Below is a small trained network, with its code and all its weights. Each question gives an input and a class and asks what happens when units are switched off, that is, made to give their printed mean instead of their output.

import numpy as np


def w(rows, s, z=0):
    codes = np.array(rows[::2]) - 128.0
    scale = np.full(codes.shape[1], s)
    scale[-1] = z or s
    return codes * scale


def f(y):
    return y / 2 * (1 + np.tanh(0.7978845608 * (y + 0.044715 * y**3)))


def log_softmax(a):
    a = a - a.max(-1, keepdims=True)
    return a - np.log(np.exp(a).sum(-1, keepdims=True))


def net(x, mask):
    res = np.array(x, float).reshape(1, 3) / 4 @ E
    y = f(res @ A[0][:, :-1].T + A[0][:, -1])
    res = res + np.where(mask, y, B[0][:, -1]) @ B[0][:, :-1]
    return log_softmax(res[-1] @ U[:, :-1].T + U[:, -1])


A, B = {}, {}
E = w([
[69,56,98,24,92],'x0',
[125,81,105,131,83],'x1',
[126,109,15,160,254],'x2',
],0.0085)
A[0] = w([
[115,117,84,26,120,94],'N1',
[85,80,134,27,149,78],'N2',
[120,57,123,161,115,166],'N3',
[149,93,101,163,176,7],'N4',
[80,98,161,19,94,219],'N5',
[136,176,48,82,178,16],'N6',
[97,162,169,111,89,197],'N7',
[152,105,125,154,227,236],'N8',
[109,159,170,83,67,8],'N9',
[194,244,149,192,137,233],'N10',
[127,65,148,114,153,5],'N11',
[101,187,177,127,164,249],'N12',
[117,85,133,97,155,252],'N13',
[91,99,113,146,114,45],'N14',
[83,84,137,94,240,252],'N15',
[140,164,194,74,99,168],'N16',
[156,139,86,95,138,12],'N17',
[142,30,61,161,142,137],'N18',
[122,116,86,107,62,252],'N19',
[161,124,191,131,99,143],'N20',
],0.011,0.0035)
B[0] = w([
[133,47,204,160,178,188],'N1',
[85,55,221,128,181,195],'N2',
[95,197,42,149,125,154],'N3',
[186,51,159,53,183,147],'N4',
[112,80,142,184,89,254],'N5',
[175,58,59,36,153,157],'N6',
[144,77,99,116,60,193],'N7',
[120,68,96,112,37,202],'N8',
[186,89,78,54,154,184],'N9',
[123,28,101,176,146,233],'N10',
[196,164,191,93,217,123],'N11',
[84,87,81,159,42,174],'N12',
[67,123,164,213,99,177],'N13',
[194,183,114,93,115,126],'N14',
[161,93,88,184,1,201],'N15',
[163,48,76,120,66,204],'N16',
[183,144,152,62,129,122],'N17',
[149,72,56,113,71,188],'N18',
[158,123,97,212,23,202],'N19',
[165,34,62,115,119,180],'N20',
],0.0063,0.0092)
U = w([
[79,113,70,199,57,252],'0',
[211,79,67,24,81,111],'1',
[87,35,184,254,191,168],'2',
[30,132,129,215,110,102],'3',
[151,163,193,77,179,4],'4',
[41,169,176,76,192,4],'5',
[69,241,173,59,163,4],'6',
],0.0085,0.0035)

Each question gives the input, the list of numbers given to net, and the class t.
The units are the neurons (one row each of A and B). Each row of codes is followed by its name. A weight is (code - 128) times the scale printed after its matrix; where a second scale follows, it is the last column's (A, B and U).
mask holds one flag per neuron, in row order. A switched-off neuron (its flag False) gives its mean, the last column of its row in B, instead of its output. The means were averaged over made-up inputs and are rounded, as every weight is.
A unit's drop is (log p(t) with every unit on - log p(t) with that unit switched off) / (log p(t) with every unit on - log p(t) with every unit switched off).
The circuit of an input: a set's keep is (log p(t) with only the set's units on - log p(t) with every unit switched off) / (log p(t) with every unit on - log p(t) with every unit switched off). Starting from the 12 units with the biggest drops (on a tie, the unit counted first), units are removed one at a time, each time the one whose removal leaves the highest keep (on an exact tie, the one counted first), for as long as the keep stays at least 0.8.
units of the circuit, in order: the units of the circuit, biggest drop first
most important unit: the unit with the biggest drop
top k neurons: the k neurons with the biggest drops, biggest first
drop when u is switched off: that unit's drop, to one decimal
input [2,-3,6], class 1: most important unit -> N6
input [-5,1,6], class 1: units of the circuit, in order -> N4, N6, N8
input [7,-6,-3], class 2: units of the circuit, in order -> N2, N1
input [7,-2,-6], class 2: top 3 neurons -> N2, N5, N1
input [8,0,-5], class 2: units of the circuit, in order -> N2, N1
input [1,-2,2], class 3: units of the circuit, in order -> N16, N9, N20, N10
input [-1,-5,-6], class 1: units of the circuit, in order -> N9, N16
input [-4,1,-8], class 1: units of the circuit, in order -> N9, N20
input [7,-6,4], class 2: top 2 neurons -> N2, N1
input [-8,0,8], class 1: top 2 neurons -> N4, N6
input [0,-4,8], class 1: top 2 neurons -> N6, N4
input [7,4,5], class 2: top 3 neurons -> N1, N2, N13
input [8,6,0], class 2: drop when N1 is switched off -> 0.3
input [1,-2,-7], class 1: drop when N9 is switched off -> 0.5
input [3,2,-1], class 3: most important unit -> N10
input [-2,1,-2], class 3: drop when N6 is switched off -> 0.2
